[[ -8.7  13.2 -22.2 -71.2 -40.9  20.3 -19.1   4.8   7.2]
 [  5.4 -25.5 -11.3 -49.8 -26.5   3.8 -11.8 -15.4  29.3]
 [ 27.2  69.5 -32.8  -4.3 -10.9  11.8  -5.9 -21.6 -22.1]]
->
[[  5.4 -25.5 -11.3 -49.8 -26.5   3.8 -11.8 -15.4  29.3]]

[[-64.2  37.0]
 [ 36.2  29.0]
 [-22.6 -28.0]
 [-15.1  65.6]]
->
[[ 36.2  29.0]
 [-15.1  65.6]]

[[ 26.0 -23.9  -5.1   2.4]
 [  1.6 -29.5 -40.5 -31.6]
 [ 26.7  -3.0   4.8  -4.9]
 [ 10.7 -27.7   0.3  -3.0]
 [  6.7  24.4 -40.6 -61.4]
 [  6.1 -20.6 -23.4  -9.7]
 [  6.2  -0.8  55.2  30.1]
 [ 17.0  14.1 -30.6 -40.8]]
->
[[  1.6 -29.5 -40.5 -31.6]
 [ 10.7 -27.7   0.3  -3.0]
 [  6.1 -20.6 -23.4  -9.7]
 [ 17.0  14.1 -30.6 -40.8]]

[[  4.3   5.0 -61.3   2.2  43.3  15.2]
 [-57.2   7.7  -4.2  28.8   7.2  -8.6]
 [ 12.0   5.5 -21.9   8.2   9.2  29.0]
 [-10.8  -7.0  60.4  51.8 -11.9  35.0]
 [-73.3   2.0  40.4   8.2  15.1  -5.5]
 [-15.2  -3.6  57.0 -36.9   0.7   5.6]
 [-46.9   1.3 -46.3  56.9 -44.8  -3.0]
 [-16.5  -1.0 -65.7  -6.3  22.8   0.6]
 [ 20.2  -7.5  31.2  -0.2  11.2  24.5]
 [ 20.6   3.2  13.9 -26.0 -17.9  -6.0]
 [ 46.4   3.6   9.0 -27.1  12.7 -20.8]
 [ 41.6  -0.4  48.3   2.3 -21.9  12.1]]
->
[[-57.2   7.7  -4.2  28.8   7.2  -8.6]
 [-10.8  -7.0  60.4  51.8 -11.9  35.0]
 [-15.2  -3.6  57.0 -36.9   0.7   5.6]
 [-16.5  -1.0 -65.7  -6.3  22.8   0.6]
 [ 20.6   3.2  13.9 -26.0 -17.9  -6.0]
 [ 41.6  -0.4  48.3   2.3 -21.9  12.1]]

[[-13.5  25.7  -9.4  -3.9  25.4 -22.9   2.2  -5.5   2.1  -8.8  -3.3 -19.2
   -6.3  17.8  57.2 -43.7]
 [  3.2 -21.0 -11.8  -7.5  55.5 -18.4   9.3  -4.8  -1.0 -17.0  -2.5 -27.0
   -1.6  25.0  45.1 -50.8]
 [  1.6  -5.6  -9.6  -6.5  38.1 -20.5  -0.6  -7.8  -5.2  -6.6  -2.8 -39.5
   -1.3  33.9  62.6 -40.0]
 [  7.4  16.8  -6.7 -18.0   3.5  13.6  15.2  -1.4  10.3   4.4  -2.5  29.3
   -3.9 -10.3   7.2   5.6]
 [  7.4  23.1  -0.6  21.5 -23.7  16.5  -1.3  -6.2  -0.5  22.7  -4.2  10.4
   -1.0   8.5  -2.3  27.2]]
->
[[  3.2 -21.0 -11.8  -7.5  55.5 -18.4   9.3  -4.8  -1.0 -17.0  -2.5 -27.0
   -1.6  25.0  45.1 -50.8]
 [  7.4  16.8  -6.7 -18.0   3.5  13.6  15.2  -1.4  10.3   4.4  -2.5  29.3
   -3.9 -10.3   7.2   5.6]]

[[ 18.7 -11.3  18.2  19.9   2.5 -15.0  -9.9  14.2 -13.6   2.9   0.1]
 [-11.8  25.6 -13.9  -9.7   3.9  11.8  31.6  -4.6   0.3 -22.1 -12.2]
 [ 28.0  -1.9  29.1  -4.3 -14.4  21.9 -16.9  -2.9 -21.7  -1.5   3.8]
 [ 18.0  -4.9   9.3  68.6 -38.7  -0.7  18.9  12.7  -3.8 -22.2 -31.3]]
->
[[-11.8  25.6 -13.9  -9.7   3.9  11.8  31.6  -4.6   0.3 -22.1 -12.2]
 [ 18.0  -4.9   9.3  68.6 -38.7  -0.7  18.9  12.7  -3.8 -22.2 -31.3]]
---
[[ 30.7  55.3 -68.3 -30.9  24.3]
 [ 33.9  76.7  -3.9 -28.2 -61.7]
 [  6.0   3.2 -34.0  -4.9  14.8]
 [-14.5 -10.2  46.6   4.0  35.2]]
->
[[30.7 55.3]
 [33.9 76.7]
 [ 6.0  3.2]]

[[ 71.7  41.4  26.4 -36.5 -70.7]
 [ 18.1 -17.4 -19.7 -69.1 -41.2]
 [-12.1  48.2  33.6  17.2  17.4]
 [ 13.5  43.4  25.0 -48.6  -4.8]]
->
[[ 71.7  41.4]
 [ 18.1 -17.4]
 [-12.1  48.2]]

[[ -1.4  20.4 -43.5 -13.5]
 [  7.0 -18.8  68.1  33.1]
 [  4.2  34.8 -32.1   3.4]]
->
[[ -1.4  20.4]
 [  7.0 -18.8]
 [  4.2  34.8]]

[[-28.1  -3.5]
 [ 23.7  -0.4]
 [ 76.2  -6.2]
 [ -9.9  -1.5]]
->
[[-28.1  -3.5]
 [ 23.7  -0.4]
 [ 76.2  -6.2]]

[[ -4.2  17.5 -73.0 -30.3]
 [ 70.0 -18.6  40.9  50.1]
 [-42.8 -49.1 -70.3  15.2]
 [ 12.3  71.4 -61.6  50.2]
 [ 58.5 -33.6  36.9 -76.3]]
->
[[ -4.2  17.5]
 [ 70.0 -18.6]
 [-42.8 -49.1]]

[[-34.0 -34.0  61.4  48.1]
 [ -3.3  -3.3   5.2  -6.9]
 [  9.5   9.5   3.0 -14.9]]
->
[[-34.0 -34.0]
 [ -3.3  -3.3]
 [  9.5   9.5]]

[[ -6.0  23.5  74.1]
 [-15.4 -24.4 -27.5]
 [ -2.4  16.2  -7.7]
 [-17.1  -8.3  45.7]
 [-11.4   8.1 -10.3]]
->
[[ -6.0  23.5]
 [-15.4 -24.4]
 [ -2.4  16.2]]

[[-52.8 -40.0]
 [ 55.8  47.7]
 [  4.9 -69.5]
 [ 28.2 -47.6]]
->
[[-52.8 -40.0]
 [ 55.8  47.7]
 [  4.9 -69.5]]

[[-38.6  11.7]
 [  2.1 -41.3]
 [ 21.8  41.8]
 [-21.5  53.6]
 [ 19.7  76.1]]
->
[[-38.6  11.7]
 [  2.1 -41.3]
 [ 21.8  41.8]]
